Below are the code and all the weights of a small trained network. Each question names an input and a class and asks about switching units off, where a switched-off unit gives its printed mean instead of its output.

import numpy as np


def w(rows, s, z=0):
    codes = np.array(rows[::2]) - 128.0
    scale = np.full(codes.shape[1], s)
    scale[-1] = z or s
    return codes * scale


def f(y):
    return y / 2 * (1 + np.tanh(0.7978845608 * (y + 0.044715 * y**3)))


def log_softmax(a):
    a = a - a.max(-1, keepdims=True)
    return a - np.log(np.exp(a).sum(-1, keepdims=True))


def net(x, mask):
    res = np.array(x, float).reshape(1, 3) / 4 @ E
    y = f(res @ A[0][:, :-1].T + A[0][:, -1])
    res = res + np.where(mask, y, B[0][:, -1]) @ B[0][:, :-1]
    return log_softmax(res[-1] @ U[:, :-1].T + U[:, -1])


A, B = {}, {}
E = w([
[193,165,228,221,190,103,195,120],'x0',
[227,103,115,74,187,55,142,214],'x1',
[150,50,230,150,60,208,75,249],'x2',
],0.012)
A[0] = w([
[81,186,35,50,135,205,2,168,29],'n1',
[224,141,213,182,190,124,171,148,80],'n2',
[121,146,234,194,163,169,169,96,40],'n3',
[84,83,92,102,153,164,31,176,83],'n4',
[143,81,173,125,87,140,109,196,1],'n5',
[162,114,224,140,8,185,55,185,107],'n6',
[2,134,142,214,162,167,91,120,61],'n7',
],0.0083,0.0056)
B[0] = w([
[181,201,143,132,115,150,118,94,214],'n1',
[162,138,116,48,111,163,79,112,214],'n2',
[132,115,95,69,21,146,146,127,188],'n3',
[172,99,95,84,58,182,158,143,190],'n4',
[108,129,120,143,102,47,93,97,181],'n5',
[146,129,204,196,187,90,120,64,250],'n6',
[110,44,26,115,119,132,8,183,189],'n7',
],0.012,0.014)
U = w([
[98,173,141,173,125,42,135,9,70],'0',
[141,169,148,95,69,202,141,116,54],'1',
[126,88,94,115,152,136,65,196,187],'2',
[97,159,167,154,160,195,154,143,247],'3',
[71,117,138,181,138,137,183,214,49],'4',
],0.013,0.014)

Each question gives the input, the list of numbers given to net, and the class t.
The units are the neurons (one row each of A and B). Each row of codes is followed by its name. A weight is (code - 128) times the scale printed after its matrix; where a second scale follows, it is the last column's (A, B and U).
mask holds one flag per neuron, in row order. A switched-off neuron (its flag False) gives its mean, the last column of its row in B, instead of its output. The means were averaged over made-up inputs and are rounded, as every weight is.
A unit's drop is (log p(t) with every unit on - log p(t) with that unit switched off) / (log p(t) with every unit on - log p(t) with every unit switched off).
The circuit of an input: a set's keep is (log p(t) with only the set's units on - log p(t) with every unit switched off) / (log p(t) with every unit on - log p(t) with every unit switched off). Starting from all 7 units, units are removed one at a time, each time the one whose removal leaves the highest keep (on an exact tie, the one counted first), for as long as the keep stays at least 0.8.
circuit, biggest first: the units of the circuit, biggest drop first
most important unit: the unit with the biggest drop
k most important neurons: the k neurons with the biggest drops, biggest first
drop of u: that unit's drop, to one decimal
input [-3,-2,-1], class 3: circuit, biggest first	[n2, n5]
input [-6,-1,2], class 1: most important unit	n4
input [0,3,4], class 0: circuit, biggest first	[n7, n6]
input [1,2,-3], class 3: circuit, biggest first	[n6, n7, n5, n3]
input [2,3,0], class 3: circuit, biggest first	[n7, n5]
input [-5,3,-3], class 1: circuit, biggest first	[n6, n7]
input [1,-1,-2], class 3: 2 most important neurons	[n6, n5]
input [1,4,5], class 0: circuit, biggest first	[n6, n5]
input [-3,-5,2], class 2: 2 most important neurons	[n7, n3]
input [1,-8,-7], class 2: circuit, biggest first	[n7, n6]
input [6,-3,-4], class 1: circuit, biggest first	[n6, n3]
input [2,-4,0], class 2: 3 most important neurons	[n7, n6, n1]
input [-3,-6,4], class 2: 2 most important neurons	[n7, n4]
input [2,0,-2], class 3: most important unit	n6
input [-1,3,-1], class 3: 2 most important neurons	[n7, n2]
input [-7,6,-5], class 1: 2 most important neurons	[n1, n6]
input [0,-4,1], class 2: 2 most important neurons	[n7, n1]
input [-4,2,3], class 1: 2 most important neurons	[n4, n7]
input [-3,-7,-6], class 2: 2 most important neurons	[n7, n6]
input [-8,3,-4], class 1: most important unit	n1
input [-5,-3,6], class 0: 2 most important neurons	[n6, n5]
input [-1,-1,2], class 3: 2 most important neurons	[n7, n5]
input [3,0,-2], class 3: 2 most important neurons	[n6, n7]
input [2,2,1], class 3: 4 most important neurons	[n7, n4, n3, n5]
input [5,6,-4], class 2: 3 most important neurons	[n6, n2, n1]
input [6,0,2], class 1: 2 most important neurons	[n3, n2]
input [-5,1,1], class 1: circuit, biggest first	[n7]
input [3,-2,-3], class 3: drop of n5	0.5
input [2,-1,-3], class 3: drop of n5	0.6
input [2,4,8], class 0: drop of n6	0.5
